In the rows, 128 means zero.
Facts:
bagun: η pufo; Δ 157
batrem: Δ 833; ζ pidustok
bidreflan: Δ 833; ζ tefifu
bodravin: Δ 833
brabel: η driras; Δ 257; ζ brabi
brabi: Δ 448
bratregrun: η filin; Δ 833
brazosas: Δ 448; ζ brabi
briler: Δ 448
bromestu: η sesto; Δ 448
brurak: η drageno; Δ 448
buzol: η flivugul; Δ 157
desonol: η tefifu; Δ 157
domus: η drageno; Δ 401
drageno: η stiber; Δ 833
draskis: η pogus; Δ 401
dreno: Δ 833
driras: η lofal; Δ 448
driser: η flepor; Δ 401; ζ lipok
drore: η pidustok; Δ 401; ζ guli
drukil: η drageno; Δ 833
druplek: Δ 401; ζ sonen
duflus: Δ 448
fabe: η gekun; Δ 401
fepu: Δ 833
fetre: Δ 448
filin: Δ 257
flepor: Δ 448
flivugul: Δ 401
flusun: η filin; Δ 448
flutrir: η pufo; Δ 401
fopidem: η stefu; Δ 448
fuplel: Δ 401; ζ lazen
fuzos: Δ 401
gagrom: η sonen; Δ 257; ζ latrum
gekun: Δ 448
gradral: η drore; Δ 157
graplom: Δ 257; ζ lipok
gratam: η filin; Δ 157
griskes: η flivugul; Δ 448
grutik: Δ 401
guflubar: η bodravin; Δ 257
guli: Δ 448
gupir: Δ 833
kanuk: η drageno; Δ 448
klaflu: Δ 157; ζ bodravin
klidim: η kuzek; Δ 401
klodril: η filin; Δ 448
kloklos: η filin; Δ 401
klorin: η filin; Δ 257; ζ duflus
klugim: η bodravin; Δ 257; ζ briler
kodir: η flepor; Δ 833
kuzek: Δ 257
latrum: Δ 401
lazen: Δ 833
lipok: Δ 448
liskim: Δ 401; ζ lipok
lofal: η guli; Δ 401
lupok: Δ 157; ζ duflus
magas: η kanuk; Δ 833
masko: η lazen; Δ 401
minel: Δ 257; ζ pugrok
moplil: Δ 157; ζ rone
nadrum: η filin; Δ 448; ζ toskik
nefu: Δ 448
nekaril: Δ 257
norol: η stefu; Δ 401
pekan: Δ 257; ζ fepu
pidustok: Δ 448
plesa: η gekun; Δ 157
plonor: η latrum; Δ 401
pogus: Δ 833; ζ guli
pufo: Δ 257
pugrok: Δ 448
rimon: η flivugul; Δ 833; ζ tefifu
rone: η bodravin; Δ 448
ruges: η driras; Δ 157
rurostis: η flivugul; Δ 448; ζ fuzos
sesto: Δ 448
skadi: η kuzek; Δ 401
skerir: η drageno; Δ 157
skogros: η lazen; Δ 833
sonen: Δ 448
stakun: η stefu; Δ 257
stefu: Δ 448
stiber: Δ 257
sunene: Δ 257; ζ toskik
taflis: Δ 401
tefifu: η pidustok; Δ 257
tekil: η filin; Δ 833
tenam: η pugrok; Δ 833
tivul: η stefu; Δ 157; ζ drore
toskik: Δ 257
trabran: η flivugul; Δ 833
traflor: η filin; Δ 401
trelu: η drageno; Δ 448
tronos: Δ 401; ζ pugrok
trosto: η lazen; Δ 257; ζ duflus
tuflo: η kuzek; Δ 448; ζ bodravin
vagra: Δ 448
vaklin: η pufo; Δ 401
vasisken: Δ 448
vopem: η kuzek; Δ 257
vopin: η stefu; Δ 401
zatas: Δ 401; ζ drore
zeni: η flepor; Δ 448; ζ toskik

Known rows:
gupir: [130 128 135 129 116 126 127 137 127 132 125 133 126 125 137 124 121 143
 128 119 129 127 129 120 136 124 131 127 124 130 131 120 124 130 133 125
 125 126 130 131 128 121 126 132 129 132 127 123 131 124]
gratam: [128 135 156 124 199 179 130 151 131 118 130  99 114 132 140 146 163  75
 145 165 172 134  95 182 115  86 105 124 148 115  81 136 127 123  97  64
  64 133 130 131 121 148 125 105 119 125  95 117 124 114]
kodir: [120 129 142 134 123 130 131 127 143 131 120 139 126 131 125 134 127 132
 131 110 120 130 138 131 124 133 136 129 127 132 111 128 132 129 142 125
 127 131 126 131 120 136 126 146 126 128 125 131 127 123]
fuzos: [132 130 137 126 108 119 127 134 121 130 136 125 128 136 156 130 120 133
 126 129 116 137 124 121 139 126 128 128 109 134 133 128 122 132 147 129
 120 129 129 133 124 121 128 134 126 125 135 119 150 138]
pogus: [137 132 110 125  77 152 122 121 103 132 107 143 126 121 129 113 104 146
 121 140 145 122 112  93 132 107 126 129 112 130 146 104 115 130 134 133
 148 116 132 143 128 109 127 119 138 141 135 124  91 117]
guli: [127 130  87 114  84 153 120 127 112 124 122 126 127 128 128 112  99 145
 109 144 121 118 109 102 148  99 123 135  81 134 154 108 123 124 127 145
 142 119 128 133 124 107 122 119 139 138 144 135 103 124]
pidustok: [140 120 100 117 118 120 121 162 109 129 134 114 127 115 156 101 106 156
 110 130 120 115 119 104 171 108 121 127  87 132 169 111 112 127 100 144
 129 118 131 118 135  89 120 104 139 133 140 119 125 135]
lupok: [127 118 148 128 117 107 128 105 129 133 132 138 113 128 144 114 121 129
 130 133 100 127 136 137 122 135 125 131 114 122 133 123 131 137 107 142
 132 127 137 133 138 121 121 100 132 149 126 145  94 123]
duflus: [116 117 140 116 121 108 127 109 135 128 151 121 113 130 148 119 112 130
 122 134  77 125 134 146 135 130 124 134 100 127 136 126 138 132 119 144
 127 134 132 128 132 123 118 106 133 149 129 148 124 123]
liskim: [154 121 145 137 132 120 127 121 112 120  90 119 134 116 149 130 124 131
 130 117 127 146 131 115 115 132 126 132 148 129 128 132 114 138 161 130
 136 116 134 122 121  94 140 125 139 119 136 142 127 126]
taflis: [136 130 139 130 109 119 127 133 122 133 127 130 129 133 159 128 121 133
 128 133 123 137 125 118 131 132 129 126 115 133 132 127 120 134 139 131
 126 127 129 133 126 118 127 130 127 127 135 116 137 139]
vagra: [126 124 116 126 133 127 128 131 131 128 127 125 130 126 128 124 126 132
 122 129 124 123 130 125 133 128 130 129 119 129 133 126 128 126 115 138
 132 128 127 121 129 123 125 122 130 129 132 128 123 131]
sonen: [134 123 107 118 124 123 124 148 118 127 138 118 128 122 145 112 113 148
 114 129 120 119 123 115 157 115 126 128  99 131 155 119 120 126 108 139
 129 123 129 120 132 104 122 114 135 131 137 125 131 133]
fabe: [127 131 145 134 116 121 129 122 134 132 123 134 130 137 147 139 126 125
 132 127 118 142 132 128 119 139 135 128 119 134 115 134 130 132 148 128
 127 132 126 133 119 135 128 142 123 124 132 125 139 140]
tronos: [138 128 138 133 113 120 128 136 113 134 125 137 130 135 154 128 127 131
 130 133 139 138 128 112 128 133 134 123 121 131 131 128 117 135 128 129
 135 126 129 133 128 121 126 126 125 123 134 106 127 142]
tivul: [106 140 120 134  66 153 135 106 185 139 140 152 168 140 178 156 119 105
 140 120 132 128 142  99  63 137 148 125  78 142  87 124 166 121 155 119
 136 152 123 130 118  86  97 151 144 123 137 200  33  91]
latrum: [143 129 128 121 100 116 123 150 109 132 136 120 129 127 172 117 111 148
 121 132 122 132 120 108 157 118 125 127  98 135 154 119 111 134 134 133
 120 122 131 133 130 102 124 121 130 129 139 112 146 140]
vasisken: [127 125 118 126 134 127 128 130 128 127 129 125 129 125 123 125 125 132
 122 129 125 125 130 123 134 128 130 128 117 129 133 126 127 127 115 138
 132 127 127 121 128 122 126 122 132 128 131 128 123 130]
fetre: [126 124 119 126 134 128 127 130 129 127 126 126 128 124 127 124 127 132
 122 129 124 124 130 126 134 128 130 128 119 129 135 127 129 126 115 137
 133 127 127 121 128 124 124 123 131 128 132 129 123 131]
trelu: [128 138  98 113 102  87 126  61  86 129 195 127 152 137  37 151 154 138
 135 144 161 124 135 138  92 150 127 130 243 107 156 157 154 123 182 134
 177 140 125 139 158 169 158 146 118 115 120 143 192 115]
zatas: [131 136 121 129  74 152 125 101 110 132 107 146 129 137 135 131 114 126
 127 151 138 137 114 104 107 123 129 131 115 133 128 120 124 132 151 133
 150 122 129 145 121 126 130 131 131 133 138 125 101 130]

Rows:
No name comes twice in this set of rows, the named rows included.
[166 126 115 104 182 175 117 203  79 120 138  71 111  95 179  98 130 110
 127 185 196 111  67 141 179  46  81 116 112 109 158 102  87 127  44  71
  66 113 138 127 144  80 120  43 142 141 106  88 107 112] -> filin
[106 117 133 148 192 141 131 107 135 115  54 155  86 145  31 120 137 129
 116 110  85 135 142 154 140 151 142 142 142 130 103 135 122 130 111 167
 153 111 123 122 106 210 146 151 107 133 133  93 152 169] -> rurostis
[105 121 139 147 182 139 130 111 138 114  60 152  84 147  36 118 134 133
 117 103  83 135 140 156 145 147 138 145 138 131 103 135 122 130 123 157
 139 110 124 128 107 212 147 162 104 134 132  97 155 166] -> buzol
[145 115 125 134 135 121 119 143  77 121  60 139  83 127  99  83 102 170
 102 126  94 133 116 111 197 123 124 139 104 134 168 110  80 141 108 170
 144  91 134 136 119 152 147 115 118 142 148  59 164 183] -> flivugul
[134 126 133 133 127 127 129 136 123 135 123 139 128 126 133 123 126 141
 129 121 140 127 131 114 132 128 134 123 132 127 130 121 120 131 123 121
 135 125 129 130 130 126 123 129 126 129 126 112 121 127] -> bidreflan
[146 123 118 118 101 116 121 171 106 134 140 122 124 116 164 102 103 170
 114 120 126 118 118  98 179 103 124 124  93 132 167 106 105 132 115 131
 122 119 132 130 136  91 117 115 136 134 137 107 135 129] -> bodravin
[132 127 124 132 128 125 128 134 124 128 123 134 128 128 127 119 129 135
 126 124 133 124 131 122 130 129 129 127 123 128 132 125 125 129 115 132
 130 125 130 126 132 124 125 126 128 127 131 126 114 131] -> moplil
[121 134 128 139 127 123 135 121 167 128  86 132 137 106 130 123 141 108
 138 131 123 114 138 135 116 160 129 128 132 139 127 129 136 118 125 159
 110 126 127 126 118 140 148 131 129 132 125 133 118 136] -> zeni
[137 144 119 117  74  81 126  63  76 133 195 133 152 144  60 155 150 135
 140 145 162 138 131 131  90 153 128 127 239 111 155 157 146 131 207 126
 170 140 128 151 156 167 163 153 116 113 122 132 206 123] -> domus
[106 132 129 134 107 128 138 136 203 137 164 132 167 129 186 153 122 109
 140  98 115 123 156 117  85 147 146 120  80 139  94 132 165 119 133 116
 121 158 121 111 125  83  93 149 144 118 133 193  66  95] -> stakun
[143 120  98 122 121 123 122 161 113 128 125 121 124 110 144  92 102 156
 113 121 125 109 122  99 170 112 120 126  86 128 171 106 107 128  89 143
 131 116 133 119 141  87 117 100 142 138 141 123 103 130] -> kuzek
[144 120 102 120 116 119 121 155 105 129 126 120 128 112 155 100 108 156
 112 134 126 115 121 100 165 112 123 126  94 131 170 110 108 129  95 148
 135 116 133 119 136  88 122  97 140 134 141 119 115 132] -> flepor
[123 124 109 124 140 129 126 152 139 127 140 124 125 128 119 117 117 141
 119 111 115 117 130 123 154 119 128 128  99 129 137 121 127 124 107 131
 126 128 125 119 133 121 116 131 130 128 135 130 126 130] -> tefifu
[112 117 146 131 138 117 132  92 154 131 130 142 112 128 119 120 123 113
 132 122  89 125 144 146 108 148 130 132 119 122 115 128 143 134 106 142
 142 133 132 127 133 140 118 112 132 149 124 151  89 120] -> trosto
[117 124 128 138 150 130 133 124 148 129 114 143 130 136 114 135 136 122
 128 119 121 129 143 128 116 143 142 126 123 131 108 133 135 127 112 139
 144 131 123 117 121 142 121 137 125 124 131 128 110 134] -> tuflo

Now the same elements, written a new way:
Known rows:
stakun: [156 139  87 159 152 124 131 148 165 147 170  93 171  66 150  75 146  99
 121 100  69  84 145 174 124 138 105 138]
stefu: [152 183  76 125 206 108 129 146 206 164 160 127 194 108 143  43 143  92
 137 113 121 109 149 156 151 134  92 127]
norol: [169 139  99 144 145 122 148 135 184 162 175  94 178  82 136  85 145  97
 110  96  76  83 133 181 121 125  95 141]
tefifu: [151 138  99 135 167 132 115 166 182 137 143 135 139 116 128  68 156 115
 114  98 120 144 144 163 125 156 165 126]
rimon: [148 107 168 178 169 182 140 153 204  84 109  89 155 146 123 102 173 115
 104  53  89 148 124 192 122 104 201  97]
flivugul: [169 165 143 138 187 160 151 157 203 123  98 157 150 171 100  85 159 116
 112  94 160 166 121 154 132 111 219 115]
filin: [116 132 144  74 212  57 132 172 194 155  70 158 102 122 148  15 133  91
 150  84 148 148 146  86 130 143 154 115]
klodril: [111  82 168 107 172  79 159 143 191 127  98 110  97  92 142  60 147 112
 101  61  80 127 140 124 104 137 130 116]
plesa: [154 122 146 143 159 139 137 142 194 139 140 119 159 100 124  95 154 110
 103  93  99 123 133 158 128 130 153 125]
driser: [ 98 120 144 174 140 145 149 118 153 150  84  96 189 138 101  98 119 141
 111 121 111  94 126 139 140  75 128 165]
drore: [152 212 131 107 163 125 130 133 218 157 116 173 113  81 147 108 174 141
 100  93  89 102 114 171 161  82 167 135]
skadi: [162 132 132 143 147 136 150 142 190 139 139 112 157 110 123 100 150 111
  97  87 101 121 132 168 120 119 149 132]
vaklin: [161 130 133 141 148 133 149 144 190 140 138 114 156 111 123 100 148 111
  98  86 104 123 134 164 120 120 151 130]
pufo: [149 168 108 131 193 124 117 168 188 143 119 144 163 126 139  63 146 105
 137 105 145 143 151 139 144 134 167 123]
kodir: [128 122 138 149 175 134 135 148 196 128 148 107 163 109 128  96 169 123
 109  75  95 131 136 175 133 123 142 110]
gupir: [127 131 136 138 187 126 131 151 203 134 141 118 167 116 129  86 164 121
 116  80 110 138 140 164 139 126 143 107]
sunene: [136 191 166 155 200 108 155 146 156 123 144  92 194  70 128  95 161  87
 120  56 141 102 176 108  93 121 194 129]
sonen: [138 150 111 123 190 124 131 150 201 139 142 144 154 123 120  73 156 124
 106 100 133 153 147 154 134 145 149 120]
plonor: [159 128 135 140 148 129 148 145 191 143 136 115 155 111 124 100 148 112
  97  86 106 123 138 162 121 121 149 131]
stiber: [127 134 142 126 144 108  68 174 203 156 130 134 176  97 164 138 130 131
  93  92 157 163 211 124 159 142 164 131]
bodravin: [132 149 109 115 208 124 113 161 219 148 149 147 163 141 114  58 168 120
 125  91 143 159 136 165 147 147 151 106]

Rows:
No name comes twice in this set of rows, the named rows included.
[122 211 148 118 201 126 111 141 236 143 101 154 140  89 167  98 179 135
 127  75  90 108 123 168 185  66 159 112] -> pogus
[161 145 128 131 164 127 144 148 198 149 132 130 159 124 123  87 146 107
 108  93 126 128 136 155 130 122 153 129] -> lofal
[ 85 130 130 178 160 140 124 136 138 141  74 105 185 131 117  82 118 140
 129 127 120 104 140 122 152  89 140 160] -> graplom
[146 140 120 145 167 128 124 162 177 134 128 123 151 105 140  83 149 111
 119  93 114 130 151 149 131 134 162 125] -> nekaril
[122 189 137 137 197  97 157 145 139 132 184 127 168  59  96 100 181 120
 100  73 148 119 168 117  81 159 194 132] -> toskik
[165 125 152 140 166 142 119 146 218 139 118 104 173 120 142  76 140  84
 118  83 108 126 140 155 137 121 156 122] -> klaflu
[132 131 144 143 187 130 128 153 207 129 130 105 174 123 138  85 158 110
 122  73 110 133 142 163 142 114 143 106] -> batrem
[135 113 159 172 172 173 154 150 186  91 128 111 145 134 106 112 184 137
  95  67  95 153 119 186 121 112 197  98] -> trabran
[150 138  95 154 163 124 142 132 185 144 175  91 178  76 144  78 150 105
 108  94  67  89 144 180 127 133  89 132] -> fopidem
[155 149 116 115 170 118 136 151 202 158 142 149 153 129 112  81 152 117
 106 100 139 143 137 153 129 138 155 128] -> latrum
[158 133 129 151 164 136 112 165 195 127 111 101 160 117 157  71 137  89
 126  79 110 129 155 155 134 124 165 124] -> minel
[149 122 152 172 162 176 159 144 181  87 116 115 137 131 111 109 170 134
  83  76  97 150 129 177 113 118 202 110] -> griskes
[143 153 120 134 189 129 134 149 203 132 129 130 164 125 132  74 151 113
 112  94 125 140 147 153 139 129 149 117] -> driras
[110 102 160 138 148 120  94 154 212 140 152 106 179  95 146 147 154 144
  82  69 114 152 183 156 150 129 140 115] -> magas
[142 153 122 130 191 125 132 150 206 136 126 133 164 124 134  74 150 114
 113  95 129 142 150 148 141 128 151 117] -> sesto

Now the same elements, written a new way:
Known rows:
tivul: [ 51 121 179 131  65 132  99 144 219  69 148 116 109  95 161]
liskim: [150 105 133  74  89 159 160 158  70 142 112 150 130  60 160]
moplil: [132 135 107 120 117 127 134 127 139 137 120 141 133 132 133]
bidreflan: [142 125  90 119 124 124 123 104 150 147 141 145 134 114 130]
sunene: [150 173 132 148 100 143 102 120 143 178  65  59 155  94 121]
lofal: [185 121 121 147  86 105 110 135 121 115 123 142 145 146 134]
masko: [117 106 125 172 128 101 119 134  99 152 123 144 115 131 125]
kanuk: [148 142 118 129 138 159 167 118 146 100 111 152 124 111  57]
guli: [181  72 209 130  87 140  99 145 191  77 111 159 209 172 141]
fuzos: [143 118 125 127 146 137 129 149 118 112 136 115 138 152 123]
bagun: [119 147 139 152  95 103 121 129 115 111 141 130 118 140 136]
desonol: [105 129 128 146 132 112 129 135 112 138 127 133 121 138 129]
trabran: [124 126 143 174 116  93 115 110 102 133 145 140 116 123 129]
gupir: [148 121 124 128 140 131 131 121 135 127 137 125 137 126 134]
brurak: [119 153 130 158 140 146 166 121 131  95 118 147  96 101  54]
fetre: [137 129 129 115 130 130 126 118 129 128 129 132 145 135 125]
drageno: [156 133 115 143 142 159 170 121 147  94 116 143 121 104  67]
drukil: [127 140 122 166 140 147 171 118 135  99 127 145  94  90  64]
buzol: [115 134 136 166 106  94 122 128  99 131 135 142 115 141 129]
klodril: [ 80 129 141 133 146 112 123 113 113 143 145 124 106 125 125]
toskik: [155 163 167 160 133 153 112 142 109 138  82  32 173 147 102]

Rows:
No name comes twice in this set of rows, the named rows included.
[102 156 113 121 111 123 119 121 138 116 143 121 111 115 139] -> gagrom
[137 127 121 121 146 129 132 117 119 111 150 125 147 159 112] -> brabi
[136 152 104 157  70  79 114 104 124 122 137 171 125 133 124] -> brabel
[176 142 101 109 137 170 169 137 157  97  90 153 151 128  75] -> stiber
[177 112 130  93 148 140 123 132 128 123 127 130 181 167 136] -> pidustok
[103  70 161 136  98 148  99 148 205 118  99 154 147 113 146] -> zatas
[110 169 151 134 173 112 122 132 127 152  89 150  24 140 186] -> klorin
[ 91 119 144 137 162 123 130 128  99 136 146 118 127 140 117] -> rone
[143 129 135 117 148 132 131 125 125 116 141 123 149 153 112] -> briler
[ 95 168 150 165 120 127  97 108 125 192  87  47 125  85 115] -> nadrum
[171 168 139 117 160 127 139 148 147 139  75 158  56 150 180] -> lupok
[158 164 123  65 103 147 120 123 170  80 160  88 142 129 165] -> stefu
[137 122  76 118 111 123 122 127 148 142 136 139 126 123 130] -> tronos
[179 151 181 121 200 133 134 148 118 102 103 130  67 188 168] -> duflus

